Below is a small trained network, with its code and all its weights. Each question gives an input and a class and asks what happens when units are switched off, that is, made to give their printed mean instead of their output.

import numpy as np


def w(rows, s, z=0):
    codes = np.array(rows[::2]) - 128.0
    scale = np.full(codes.shape[1], s)
    scale[-1] = z or s
    return codes * scale


def norm(h):
    return h / np.sqrt((h * h).mean(-1, keepdims=True) + 1e-5)


def f(y):
    return np.maximum(y, 0)


def log_softmax(a):
    a = a - a.max(-1, keepdims=True)
    return a - np.log(np.exp(a).sum(-1, keepdims=True))


def net(x, mask):
    res = np.array(x, float).reshape(1, 4) / 4 @ E
    u = 0
    for l in range(2):
        y = f(norm(res) @ A[l][:, :-1].T + A[l][:, -1])
        res = res + np.where(mask[u : u + 16], y, B[l][:, -1]) @ B[l][:, :-1]
        u += 16
    return log_softmax(norm(res)[-1] @ U[:, :-1].T + U[:, -1])


A, B = {}, {}
E = w([
[182,142,253,21,81],'x0',
[149,225,195,174,223],'x1',
[52,227,69,69,95],'x2',
[137,177,159,221,19],'x3',
],0.0058)
A[0] = w([
[91,210,63,62,96,60],'0.n0',
[146,205,173,177,229,39],'0.n1',
[116,146,94,229,85,116],'0.n2',
[143,73,95,119,89,32],'0.n3',
[154,126,234,49,82,3],'0.n4',
[151,83,187,123,130,131],'0.n5',
[159,5,163,187,146,87],'0.n6',
[106,98,53,118,219,114],'0.n7',
[109,58,75,148,79,75],'0.n8',
[143,97,140,59,175,87],'0.n9',
[124,61,82,96,80,43],'0.n10',
[149,140,184,172,19,38],'0.n11',
[119,89,65,220,155,110],'0.n12',
[131,88,143,58,162,107],'0.n13',
[140,75,129,88,77,79],'0.n14',
[138,139,151,153,160,67],'0.n15',
],0.019,0.0048)
B[0] = w([
[104,228,70,73,105,236],'0.n0',
[4,90,107,183,153,254],'0.n1',
[182,61,160,101,79,231],'0.n2',
[74,120,122,167,138,175],'0.n3',
[232,80,80,143,231,224],'0.n4',
[137,171,86,95,121,198],'0.n5',
[94,239,79,64,78,255],'0.n6',
[195,71,179,105,85,252],'0.n7',
[57,91,110,168,154,212],'0.n8',
[128,92,181,102,71,197],'0.n9',
[54,108,138,155,168,201],'0.n10',
[117,92,222,79,63,214],'0.n11',
[223,134,93,128,205,254],'0.n12',
[131,97,192,101,84,198],'0.n13',
[86,118,133,174,178,190],'0.n14',
[78,130,128,126,129,163],'0.n15',
],0.034,0.0098)
A[1] = w([
[150,123,202,123,71,11],'1.n0',
[64,114,118,190,150,28],'1.n1',
[103,119,130,90,131,67],'1.n2',
[108,209,85,108,126,75],'1.n3',
[199,128,96,189,140,43],'1.n4',
[115,109,130,122,144,90],'1.n5',
[170,132,129,126,169,2],'1.n6',
[33,131,118,202,181,44],'1.n7',
[116,126,90,154,103,120],'1.n8',
[113,255,94,124,107,47],'1.n9',
[118,127,129,141,128,81],'1.n10',
[165,146,150,128,175,27],'1.n11',
[134,110,155,129,104,76],'1.n12',
[183,134,105,139,181,36],'1.n13',
[145,109,165,117,81,7],'1.n14',
[153,128,112,107,110,76],'1.n15',
],0.026,0.0039)
B[1] = w([
[129,51,158,137,59,184],'1.n0',
[34,167,159,116,179,209],'1.n1',
[172,137,142,233,112,185],'1.n2',
[196,198,141,117,67,215],'1.n3',
[152,115,95,103,223,160],'1.n4',
[127,155,121,179,122,163],'1.n5',
[124,113,69,134,158,163],'1.n6',
[3,170,194,139,192,248],'1.n7',
[164,111,118,175,150,154],'1.n8',
[201,244,82,103,55,217],'1.n9',
[114,126,120,132,136,135],'1.n10',
[130,109,40,187,142,152],'1.n11',
[113,106,120,88,101,158],'1.n12',
[147,110,101,67,186,180],'1.n13',
[116,81,159,105,89,175],'1.n14',
[83,126,111,140,154,174],'1.n15',
],0.042,0.012)
U = w([
[11,158,165,184,179,167],'0',
[186,79,67,126,207,113],'1',
[132,35,178,138,23,73],'2',
[169,250,96,122,58,56],'3',
[104,122,124,111,131,254],'4',
],0.015,0.0022)

Each question gives the input, the list of numbers given to net, and the class t.
The units are the neurons (one row each of A and B). Each row of codes is followed by its name. A weight is (code - 128) times the scale printed after its matrix; where a second scale follows, it is the last column's (A, B and U).
mask holds one flag per neuron, layer by layer. A switched-off neuron (its flag False) gives its mean, the last column of its row in B, instead of its output. The means were averaged over made-up inputs and are rounded, as every weight is.
A unit's drop is (log p(t) with every unit on - log p(t) with that unit switched off) / (log p(t) with every unit on - log p(t) with every unit switched off).
The circuit of an input: a set's keep is (log p(t) with only the set's units on - log p(t) with every unit switched off) / (log p(t) with every unit on - log p(t) with every unit switched off). Starting from the 12 units with the biggest drops (on a tie, the unit counted first), units are removed one at a time, each time the one whose removal leaves the highest keep (on an exact tie, the one counted first), for as long as the keep stays at least 0.8.
circuit, biggest first: the units of the circuit, biggest drop first
unit that matters most: the unit with the biggest drop
top k neurons: the k neurons with the biggest drops, biggest first
k most important neurons of layer l: the k neurons of layer l with the biggest drops, biggest first
input [4,0,-1,-4], class 1: top neuron	(0.n4)
input [8,7,-4,-8], class 1: top 3 neurons	(0.n4, 0.n11, 0.n7)
input [4,4,5,4], class 3: top 3 neurons	(0.n7, 0.n0, 0.n8)
input [8,7,6,-5], class 1: top 4 neurons	(0.n4, 0.n6, 0.n8, 0.n10)
input [-8,-6,1,-2], class 1: top 3 neurons	(0.n12, 0.n1, 0.n7)
input [5,-5,-6,2], class 3: 2 most important neurons of layer 0	(0.n6, 0.n5)
input [2,2,6,6], class 2: 2 most important neurons of layer 0	(0.n11, 0.n6)
input [-6,4,1,8], class 2: top 3 neurons	(0.n2, 0.n4, 0.n11)
input [-6,0,7,-5], class 3: top 3 neurons	(0.n0, 0.n4, 0.n2)
input [1,4,-6,0], class 3: 2 most important neurons of layer 1	(1.n9, 1.n3)
input [2,5,-6,-7], class 2: top 2 neurons	(0.n9, 0.n0)
input [-7,-2,-8,8], class 2: top 4 neurons	(0.n2, 0.n11, 0.n4, 0.n0)
input [2,3,6,5], class 3: top 2 neurons	(0.n0, 0.n7)
input [8,2,4,3], class 1: circuit, biggest first	(0.n4)
input [-6,-5,2,3], class 1: top 3 neurons	(0.n12, 0.n1, 0.n2)
input [-2,-5,8,8], class 2: top 2 neurons	(0.n2, 0.n11)
input [6,5,6,0], class 1: 4 most important neurons of layer 0	(0.n4, 0.n6, 0.n8, 0.n10)
input [-2,0,5,4], class 3: 2 most important neurons of layer 0	(0.n0, 0.n7)
input [-4,-1,4,6], class 2: 2 most important neurons of layer 0	(0.n2, 0.n4)
input [-4,-4,-8,2], class 3: unit that matters most	0.n6
input [3,1,-5,5], class 2: 2 most important neurons of layer 0	(0.n11, 0.n0)
input [-3,3,-3,4], class 2: 2 most important neurons of layer 0	(0.n2, 0.n4)
input [7,5,-6,-4], class 1: 2 most important neurons of layer 0	(0.n4, 0.n0)
input [2,-6,-7,4], class 3: 3 most important neurons of layer 0	(0.n6, 0.n1, 0.n5)
